array([ 26, -12, -13,  18,  10, -13, -24, -31,  -8, -11, -16,  -2,  27,
       -21,   6])
The entry just left of -24: -13
Find the entry just left of -12.
A: 26
Find the entry just right of -11.
A: -16

[[5 3 1 7 7]
 [5 3 1 8 7]
 [5 4 2 6 6]
 [5 4 2 6 6]
 [5 3 1 7 6]
 [5 3 2 7 6]
 [5 3 1 7 7]
 [5 3 1 8 7]
 [5 3 1 7 7]
 [5 3 2 7 6]
 [5 3 1 7 7]
 [5 4 2 6 6]
 [5 3 1 8 7]
 [5 4 2 6 6]
 [5 3 1 7 7]
 [5 3 1 7 7]]
Indices start at 1.
The entry in the bottom-left corner?
Answer: 5
The entry at row 2, column 1?
Answer: 5
The bottom-right entry?
Answer: 7
The entry at row 1, column 2 is 3
The top-right entry is 7
The entry in the top-left corner is 5
The entry in row 1 and column 3?
Answer: 1
The entry at row 3, column 3?
Answer: 2
The entry in row 3 and column 1?
Answer: 5
The entry at row 2, column 3 is 1

Questions about the matrix below. Rows and columns are numbered from 1.
1) Report the entry at row 1, column 1.
2) Report the entry in row 2 and column 1.
3) Report the entry just right of 160.
4) Report the entry at row 3, column 1.
5) Report the entry in the bottom-right corner.
6) Report the centre entry.
7) Report the top-right entry.
8) Report the entry directly below -252.
[[-40, -61, 73, -283, 94],
 [430, 160, 133, -164, 119],
 [41, 90, 145, -111, 8],
 [180, 173, -37, 228, 27],
 [337, 175, 225, -80, -252],
 [-7, -147, 17, 130, -275],
 [-438, -205, 236, 317, -48]]
1) -40
2) 430
3) 133
4) 41
5) -48
6) -37
7) 94
8) -275

-0.29  -0.05  -0.84  -0.98   0.03   0.04  -1.79   1.21  -0.36  -0.45  -0.22  -0.58  -0.88  -0.82  -0.30
What is the entry at the centre?
A: 1.21
What is the entry just right of -0.29?
A: -0.05
What is the entry just left of the smallest entry?
A: 0.04
The median entry: -0.36

[[2, 18, 16, 2, 15, -2, 11, 34, 42, 9, 1], [0, -19, -11, 22, -19, -11, -10, -12, -7, -10, -1], [3, 24, 22, 34, 16, 1, -4, -2, 15, 17, 5], [7, 34, 28, 24, 28, 11, 8, 11, 20, 25, 8], [-14, 3, 9, 18, -1, -31, -18, 11, 33, 2, -17], [-2, -16, -9, -3, -13, -13, 1, 23, 11, -10, -6], [-9, 31, 29, 19, 30, -5, -4, 5, -16, 25, -13], [11, -30, -24, -4, -23, 7, 12, 2, -8, -15, 12], [-6, 23, 23, 18, 16, -16, -6, 21, 37, 11, -8], [19, -36, -32, -14, -31, 13, 22, 17, 22, -20, 21], [25, -30, -29, -12, -26, 25, 28, 17, 25, -14, 30], [17, -24, -21, -7, -17, 20, 21, 3, -13, -10, 19], [17, 11, 5, -17, 14, 25, 35, 39, 30, 8, 18], [12, 20, 13, -3, 18, 16, 24, 32, 35, 14, 13], [-1, 37, 33, 41, 30, 5, -6, -14, -14, 30, 0]]
The entry just right of -36?
A: -32
The entry just left of the largest entry is 34
The entry just right of the largest entry?
A: 9
The entry just left of the centre entry?
A: -23
The entry at the centre?
A: 7
The smallest entry is -36
The entry just left of the smallest entry is 19

Read these off the array that follows.
1) Which number is the entry directly above 707?
2) Which number is the entry directly above 481?
3) Which number is the first entry in the row that holds the smallest entry?
4) Which number is the entry just right of the largest entry?
5) Which number is the second-last entry, reading row by row?
6) Which number is the third entry on the main diagonal?
7) Which number is the first entry, reading row by row?
8) Which number is the entry just left of 507?
741	364	737	350	296	118	284	220	775	247
499	709	707	110	337	783	647	402	616	233
741	689	139	194	321	738	785	127	249	211
448	271	752	390	246	255	320	507	792	232
308	755	743	344	331	774	774	624	836	674
386	254	771	693	598	55	110	462	714	699
309	713	78	553	568	798	795	487	127	819
804	538	215	146	127	699	659	211	384	191
747	659	124	212	290	711	736	141	292	187
181	537	118	538	560	713	614	658	130	654
541	261	76	380	481	79	90	373	236	317
1) 737
2) 560
3) 386
4) 674
5) 236
6) 139
7) 741
8) 320

[ 0.09 -0.13 -0.08  0.15  0.10 -0.17 -0.09 -0.16]
The entry just right of -0.17: -0.09
What is the entry just left of -0.17?
A: 0.10
